Here is a tiny trained network, its code and every weight. The questions are about switching its units off for an input and a target symbol, where a switched-off unit gives its printed mean instead of its output.

import numpy as np


def w(rows, s, z=0):
    codes = np.array(rows[::2]) - 128.0
    scale = np.full(codes.shape[1], s)
    scale[-1] = z or s
    return codes * scale


def f(y):
    return y / 2 * (1 + np.tanh(0.7978845608 * (y + 0.044715 * y**3)))


def softmax(a):
    e = np.exp(a - a.max(-1, keepdims=True))
    return e / e.sum(-1, keepdims=True)


def log_softmax(a):
    a = a - a.max(-1, keepdims=True)
    return a - np.log(np.exp(a).sum(-1, keepdims=True))


def net(x, mask):
    ids = ['αζθλμπσ'.index(c) for c in x.split()]
    T = len(ids)
    res = E[ids] + P[:T]
    u = 0
    for l in range(3):
        q, k, v = (res @ M[l].T for M in (Q, K, V))
        z = softmax(np.where(np.tri(T) > 0, q @ k.T / 2**0.5, -1e9)) @ v
        res = res + np.where(mask[u], z, O[l][:, -1]) @ O[l][:, :-1]
        u += 1
        y = f(res @ A[l][:, :-1].T + A[l][:, -1])
        res = res + np.where(mask[u : u + 8], y, B[l][:, -1]) @ B[l][:, :-1]
        u += 8
    return log_softmax(res[-1] @ U[:, :-1].T + U[:, -1])


Q, K, V, O, A, B = {}, {}, {}, {}, {}, {}
E = w([
[115,139,157,148,151,118],'α',
[205,59,250,126,146,50],'ζ',
[212,109,59,215,135,148],'θ',
[103,186,129,131,39,45],'λ',
[19,209,117,136,140,188],'μ',
[136,104,222,136,175,118],'π',
[59,164,165,137,182,180],'σ',
],0.011)
P = w([
[181,119,176,139,95,82],'0',
[19,38,106,149,137,141],'1',
[141,101,167,87,126,224],'2',
[35,84,113,71,158,86],'3',
[180,193,51,74,200,219],'4',
[70,75,118,42,157,73],'5',
[166,178,105,176,128,122],'6',
[87,71,117,23,159,86],'7',
[188,68,209,94,82,249],'8',
[96,74,107,9,157,108],'9',
[213,188,117,104,172,117],'10',
[107,69,111,2,159,120],'11',
[91,141,135,160,103,172],'12',
],0.0085)
Q[0] = w([
[85,214,125,96,135,173],'0.h0',
[157,178,254,164,149,148],'0.h0',
],0.013)
K[0] = w([
[51,215,153,133,128,147],'0.h0',
[104,146,220,159,245,104],'0.h0',
],0.011)
V[0] = w([
[124,188,231,191,254,134],'0.h0',
[141,185,150,81,94,130],'0.h0',
],0.0079)
O[0] = w([
[139,142,2,158,168,243,250],'0.h0',
[192,103,134,117,64,111,166],'0.h0',
],0.0048,0.0021)
A[0] = w([
[56,83,67,156,87,99,117],'0.n0',
[87,70,99,97,154,187,62],'0.n1',
[153,63,168,116,203,115,108],'0.n2',
[132,155,120,211,68,120,125],'0.n3',
[255,249,172,135,209,146,140],'0.n4',
[170,224,233,218,116,230,255],'0.n5',
[197,165,177,127,111,153,54],'0.n6',
[183,238,153,93,119,111,166],'0.n7',
],0.0076,0.0024)
B[0] = w([
[162,89,184,136,189,86,154],'0.n0',
[136,92,25,108,159,125,157],'0.n1',
[78,136,73,147,176,157,150],'0.n2',
[96,120,95,183,114,203,140],'0.n3',
[102,230,165,176,185,107,190],'0.n4',
[97,162,254,123,52,87,253],'0.n5',
[222,116,93,177,138,162,122],'0.n6',
[102,222,130,172,141,156,175],'0.n7',
],0.0093,0.004)
Q[1] = w([
[164,58,216,134,4,180],'1.h0',
[145,223,154,161,164,118],'1.h0',
],0.018)
K[1] = w([
[70,215,139,254,148,17],'1.h0',
[180,191,152,116,122,166],'1.h0',
],0.019)
V[1] = w([
[60,81,185,55,178,222],'1.h0',
[219,57,166,179,254,89],'1.h0',
],0.0098)
O[1] = w([
[135,34,190,134,77,155,197],'1.h0',
[157,96,203,91,134,251,1],'1.h0',
],0.011,0.0043)
A[1] = w([
[134,89,82,67,149,165,134],'1.n0',
[151,155,106,102,115,66,175],'1.n1',
[161,136,144,182,86,118,119],'1.n2',
[111,96,252,163,43,140,255],'1.n3',
[105,165,106,204,156,172,43],'1.n4',
[203,245,153,68,75,82,200],'1.n5',
[237,101,24,219,97,190,121],'1.n6',
[195,181,177,136,103,178,58],'1.n7',
],0.011,0.0033)
B[1] = w([
[89,136,76,83,115,15,156],'1.n0',
[108,121,206,93,83,125,206],'1.n1',
[116,106,97,173,135,123,152],'1.n2',
[84,132,108,225,120,94,250],'1.n3',
[166,79,140,32,131,166,159],'1.n4',
[136,103,159,73,223,194,254],'1.n5',
[87,135,191,162,181,70,131],'1.n6',
[147,198,108,45,11,201,153],'1.n7',
],0.011,0.014)
Q[2] = w([
[238,9,254,126,115,91],'2.h0',
[83,218,193,167,104,178],'2.h0',
],0.0069)
K[2] = w([
[2,89,254,69,50,82],'2.h0',
[152,207,193,181,188,111],'2.h0',
],0.0079)
V[2] = w([
[233,55,43,78,82,68],'2.h0',
[38,2,98,83,101,190],'2.h0',
],0.0075)
O[2] = w([
[204,131,89,80,96,119,4],'2.h0',
[2,188,96,60,109,146,148],'2.h0',
],0.0068,0.018)
A[2] = w([
[172,183,207,19,130,152,163],'2.n0',
[132,195,151,220,52,144,64],'2.n1',
[201,189,166,49,119,178,5],'2.n2',
[166,160,231,131,180,126,180],'2.n3',
[105,79,123,191,146,217,199],'2.n4',
[184,186,131,90,2,136,65],'2.n5',
[142,144,53,222,91,194,136],'2.n6',
[78,145,177,134,57,93,140],'2.n7',
],0.01,0.0034)
B[2] = w([
[148,77,34,186,83,94,249],'2.n0',
[135,27,86,155,117,142,194],'2.n1',
[216,115,255,100,157,60,188],'2.n2',
[102,152,97,74,80,159,251],'2.n3',
[184,177,128,175,122,91,207],'2.n4',
[7,87,164,132,31,107,144],'2.n5',
[119,130,169,16,178,192,161],'2.n6',
[197,139,151,80,177,149,243],'2.n7',
],0.013,0.017)
U = w([
[168,84,53,86,155,207,34],'α',
[131,85,97,112,93,149,6],'ζ',
[144,195,59,142,55,166,210],'θ',
[109,132,155,58,167,105,152],'λ',
[122,63,3,52,128,138,176],'μ',
[122,48,88,181,178,89,190],'π',
[186,116,82,98,137,125,4],'σ',
],0.0055,0.0042)

Each question gives the input, a string of symbols that net reads in full, and the target symbol t.
The units are the heads (2 rows each of Q, K, V and O) and the neurons (one row each of A and B). Each row of codes is followed by its name. A weight is (code - 128) times the scale printed after its matrix; where a second scale follows, it is the last column's (O, A, B and U).
mask holds one flag per unit, layer by layer, with each layer's heads first. A switched-off unit (its flag False) gives its mean, the last column of its rows in O or B, instead of its output. The means were averaged over made-up inputs and are rounded, as every weight is.
A unit's drop is (log p(t) with every unit on - log p(t) with that unit switched off) / (log p(t) with every unit on - log p(t) with every unit switched off).
The circuit of an input: a set's keep is (log p(t) with only the set's units on - log p(t) with every unit switched off) / (log p(t) with every unit on - log p(t) with every unit switched off). Starting from the 12 units with the biggest drops (on a tie, the unit counted first), units are removed one at a time, each time the one whose removal leaves the highest keep (on an exact tie, the one counted first), for as long as the keep stays at least 0.8.
circuit, biggest first: the units of the circuit, biggest drop first
k most important neurons: the k neurons with the biggest drops, biggest first
k most important neurons of layer l: the k neurons of layer l with the biggest drops, biggest first
input λ σ λ σ α λ λ λ σ, target μ: most important neuron of layer 1 -> 1.n5
input μ α ζ, target λ: circuit, biggest first -> 1.h0, 2.n0
input σ π λ λ α λ λ λ λ ζ θ λ μ, target σ: 3 most important neurons of layer 1 -> 1.n3, 1.n4, 1.n7
input ζ λ π λ λ θ σ π σ σ ζ, target π: circuit, biggest first -> 1.h0, 0.n4, 1.n3
input σ λ λ λ π, target μ: 2 most important neurons -> 2.n0, 0.n4
input σ σ λ ζ ζ μ σ λ μ, target π: 2 most important neurons of layer 2 -> 2.n1, 2.n3
input ζ σ ζ θ π σ σ λ, target π: 4 most important neurons -> 0.n5, 1.n3, 2.n3, 1.n5
input σ λ θ σ σ, target σ: 3 most important neurons -> 2.n2, 2.n0, 0.n4
input λ α α σ μ σ σ π λ, target π: circuit, biggest first -> 1.n3, 2.n3
input ζ α λ π μ μ ζ π α ζ λ, target θ: 2 most important neurons -> 1.n5, 0.n5
input ζ α θ α α θ σ σ σ μ σ, target π: circuit, biggest first -> 1.h0, 1.n3, 0.n4
input μ σ σ λ ζ λ α, target ζ: 3 most important neurons -> 0.n5, 1.n7, 0.n4
input σ ζ θ σ θ, target σ: 4 most important neurons -> 2.n2, 2.n0, 0.n4, 1.n4
input μ λ σ μ ζ, target π: 2 most important neurons of layer 1 -> 1.n5, 1.n7
input ζ α λ λ σ λ α σ μ α σ, target λ: circuit, biggest first -> 2.n0
input μ ζ λ α ζ λ λ μ σ π ζ λ σ, target ζ: 3 most important neurons of layer 0 -> 0.n4, 0.n5, 0.n6
input σ λ σ σ α, target π: circuit, biggest first -> 1.h0, 1.n5, 2.n3
input λ λ μ, target μ: 4 most important neurons -> 2.n0, 2.n3, 1.n5, 1.n3
input α θ θ λ α π μ θ λ, target λ: circuit, biggest first -> 1.h0, 2.n0
input λ θ λ σ π μ α, target α: 4 most important neurons -> 0.n4, 2.n6, 2.n1, 1.n7
input μ α α π μ λ σ σ μ, target π: 4 most important neurons -> 0.n5, 2.n1, 2.n3, 1.n3
input λ α σ σ λ α λ θ ζ, target μ: 2 most important neurons of layer 1 -> 1.n5, 1.n3
